Here is a tiny trained network, its code and every weight. The questions are about switching its units off for an input and a target symbol, where a switched-off unit gives its printed mean instead of its output.

import numpy as np


def w(rows, s, z=0):
    codes = np.array(rows[::2]) - 128.0
    scale = np.full(codes.shape[1], s)
    scale[-1] = z or s
    return codes * scale


def f(y):
    return np.maximum(y, 0)


def softmax(a):
    e = np.exp(a - a.max(-1, keepdims=True))
    return e / e.sum(-1, keepdims=True)


def log_softmax(a):
    a = a - a.max(-1, keepdims=True)
    return a - np.log(np.exp(a).sum(-1, keepdims=True))


def net(x, mask):
    ids = ['ΘΦαεηλπστψ'.index(c) for c in x.split()]
    T = len(ids)
    res = E[ids] + P[:T]
    u = 0
    for l in range(2):
        r = res
        for j in range(2):
            rows = slice(4 * j, 4 * j + 4)
            q, k, v = (r @ M[l][rows].T for M in (Q, K, V))
            z = softmax(np.where(np.tri(T) > 0, q @ k.T / 4**0.5, -1e9)) @ v
            o = O[l][rows]
            res = res + np.where(mask[u + j], z, o[:, -1]) @ o[:, :-1]
        u += 2
        y = f(res @ A[l][:, :-1].T + A[l][:, -1])
        res = res + np.where(mask[u : u + 8], y, B[l][:, -1]) @ B[l][:, :-1]
        u += 8
    return log_softmax(res[-1] @ U[:, :-1].T + U[:, -1])


Q, K, V, O, A, B = {}, {}, {}, {}, {}, {}
E = w([
[230,37,23],'Θ',
[127,178,232],'Φ',
[137,166,219],'α',
[132,159,191],'ε',
[194,118,172],'η',
[145,164,230],'λ',
[108,97,93],'π',
[10,187,180],'σ',
[219,159,115],'τ',
[130,250,74],'ψ',
],0.016)
P = w([
[249,199,70],'0',
[133,45,177],'1',
[219,254,111],'2',
[96,55,198],'3',
[158,216,66],'4',
[78,38,167],'5',
[130,200,57],'6',
[41,50,159],'7',
[43,241,169],'8',
[127,48,227],'9',
],0.0078)
Q[0] = w([
[97,128,128],'L0H0',
[183,232,88],'L0H0',
[44,157,86],'L0H0',
[219,186,98],'L0H0',
[246,122,23],'L0H1',
[86,72,217],'L0H1',
[164,124,126],'L0H1',
[83,205,153],'L0H1',
],0.011)
K[0] = w([
[60,169,176],'L0H0',
[244,38,26],'L0H0',
[201,51,86],'L0H0',
[209,165,104],'L0H0',
[58,244,119],'L0H1',
[164,109,2],'L0H1',
[180,106,156],'L0H1',
[123,187,126],'L0H1',
],0.0072)
V[0] = w([
[142,154,185],'L0H0',
[184,98,83],'L0H0',
[144,134,215],'L0H0',
[127,152,70],'L0H0',
[135,143,165],'L0H1',
[135,157,179],'L0H1',
[254,84,93],'L0H1',
[92,133,136],'L0H1',
],0.0079)
O[0] = w([
[224,112,219,144],'L0H0',
[233,152,183,154],'L0H0',
[185,86,23,144],'L0H0',
[148,106,70,127],'L0H0',
[147,246,168,125],'L0H1',
[103,108,225,122],'L0H1',
[99,80,58,254],'L0H1',
[4,29,141,92],'L0H1',
],0.0044,0.0046)
A[0] = w([
[144,95,174,123],'L0N0',
[61,130,140,4],'L0N1',
[149,159,61,170],'L0N2',
[143,192,139,135],'L0N3',
[130,58,178,73],'L0N4',
[135,89,121,82],'L0N5',
[52,176,146,85],'L0N6',
[109,83,253,217],'L0N7',
],0.015,0.0045)
B[0] = w([
[101,149,59,172],'L0N0',
[154,182,106,156],'L0N1',
[91,169,145,212],'L0N2',
[146,125,255,209],'L0N3',
[12,152,134,186],'L0N4',
[81,132,205,167],'L0N5',
[112,170,168,195],'L0N6',
[147,81,57,253],'L0N7',
],0.0078,0.0067)
Q[1] = w([
[125,67,176],'L1H0',
[74,126,134],'L1H0',
[178,125,189],'L1H0',
[135,36,179],'L1H0',
[72,53,104],'L1H1',
[94,160,86],'L1H1',
[187,192,73],'L1H1',
[51,4,87],'L1H1',
],0.012)
K[1] = w([
[122,167,182],'L1H0',
[79,157,93],'L1H0',
[117,131,98],'L1H0',
[123,131,84],'L1H0',
[141,59,245],'L1H1',
[145,166,77],'L1H1',
[160,148,102],'L1H1',
[4,146,88],'L1H1',
],0.013)
V[1] = w([
[25,182,163],'L1H0',
[224,30,109],'L1H0',
[191,217,109],'L1H0',
[80,98,15],'L1H0',
[103,46,141],'L1H1',
[123,4,72],'L1H1',
[118,145,217],'L1H1',
[148,103,81],'L1H1',
],0.012)
O[1] = w([
[41,147,102,201],'L1H0',
[148,37,251,14],'L1H0',
[254,250,115,229],'L1H0',
[58,111,33,1],'L1H0',
[122,46,28,88],'L1H1',
[241,46,110,65],'L1H1',
[212,125,71,149],'L1H1',
[160,217,87,116],'L1H1',
],0.0044,0.0035)
A[1] = w([
[131,171,131,4],'L1N0',
[162,79,109,169],'L1N1',
[163,164,106,175],'L1N2',
[131,139,84,112],'L1N3',
[156,137,1,125],'L1N4',
[89,93,95,62],'L1N5',
[182,131,176,206],'L1N6',
[164,134,116,255],'L1N7',
],0.017,0.0053)
B[1] = w([
[242,2,103,191],'L1N0',
[178,157,109,207],'L1N1',
[67,115,194,201],'L1N2',
[177,51,186,167],'L1N3',
[86,121,187,253],'L1N4',
[148,104,133,200],'L1N5',
[72,124,74,254],'L1N6',
[96,195,158,202],'L1N7',
],0.009,0.01)
U = w([
[120,200,254,133],'Θ',
[130,238,90,254],'Φ',
[107,211,89,157],'α',
[2,174,40,131],'ε',
[145,173,106,91],'η',
[154,63,173,153],'λ',
[158,157,116,127],'π',
[136,170,123,76],'σ',
[131,168,136,44],'τ',
[139,155,162,24],'ψ',
],0.0078,0.0064)

Each question gives the input, a string of symbols that net reads in full, and the target symbol t.
The units are the heads (4 rows each of Q, K, V and O) and the neurons (one row each of A and B). Each row of codes is followed by its name. A weight is (code - 128) times the scale printed after its matrix; where a second scale follows, it is the last column's (O, A, B and U).
mask holds one flag per unit, layer by layer, with each layer's heads first. A switched-off unit (its flag False) gives its mean, the last column of its rows in O or B, instead of its output. The means were averaged over made-up inputs and are rounded, as every weight is.
A unit's drop is (log p(t) with every unit on - log p(t) with that unit switched off) / (log p(t) with every unit on - log p(t) with every unit switched off).
The circuit of an input: a set's keep is (log p(t) with only the set's units on - log p(t) with every unit switched off) / (log p(t) with every unit on - log p(t) with every unit switched off). Starting from the 12 units with the biggest drops (on a tie, the unit counted first), units are removed one at a time, each time the one whose removal leaves the highest keep (on an exact tie, the one counted first), for as long as the keep stays at least 0.8.
units of the circuit, in order: the units of the circuit, biggest drop first
k most important neurons: the k neurons with the biggest drops, biggest first
k most important neurons of layer l: the k neurons of layer l with the biggest drops, biggest first
input λ τ Θ ε π π π Φ, target λ: units of the circuit, in order -> [L1H1 L0N7]
input α π π ε, target λ: units of the circuit, in order -> [L0N7 L1H1]
input π Θ π π σ η, target ε: units of the circuit, in order -> [L1H0 L0H0]
input π α π π, target λ: units of the circuit, in order -> [L1H1 L1H0 L1N6 L0N6]
input π Θ π λ τ Θ π Θ π Φ, target λ: 2 most important neurons -> [L0N7 L0N4]
input π α π λ, target λ: units of the circuit, in order -> [L0N7 L1H1]
input ε ε Θ λ η α α π π α, target λ: 3 most important neurons of layer 1 -> [L1N6 L1N4 L1N5]
input η π ε π π η Θ ε π ε, target λ: units of the circuit, in order -> [L1H1 L0N7]
input λ α π π λ λ π σ Φ η, target ε: units of the circuit, in order -> [L0N4 L0H0 L1H0]
input π ψ π π Φ ψ, target Θ: units of the circuit, in order -> [L0N3 L0H1]
input π λ Θ σ π Φ, target ε: units of the circuit, in order -> [L0H0 L1H0]
input σ π Φ Θ π τ Θ π σ π, target ε: units of the circuit, in order -> [L1H0]
input π τ Θ, target Θ: 2 most important neurons of layer 1 -> [L1N2 L1N7]
input α π ε ε τ, target Θ: units of the circuit, in order -> [L1N2 L1H1]
input π π τ, target Θ: 2 most important neurons -> [L1N2 L0N3]
input λ σ π ε, target ε: 2 most important neurons of layer 1 -> [L1N0 L1N1]
input π π ε η σ Θ, target ε: 3 most important neurons -> [L0N6 L0N3 L1N0]
input Θ Θ α σ π π π σ Θ ε, target ε: 2 most important neurons of layer 0 -> [L0N6 L0N1]
input Φ σ π, target Θ: 2 most important neurons of layer 1 -> [L1N2 L1N1]
input Φ σ τ λ λ Θ π σ Θ Θ, target ε: most important neuron -> [L0N4]
input π λ λ σ, target ε: 2 most important neurons of layer 0 -> [L0N6 L0N7]
input π π π σ α π λ π σ λ, target ε: most important neuron -> [L0N6]
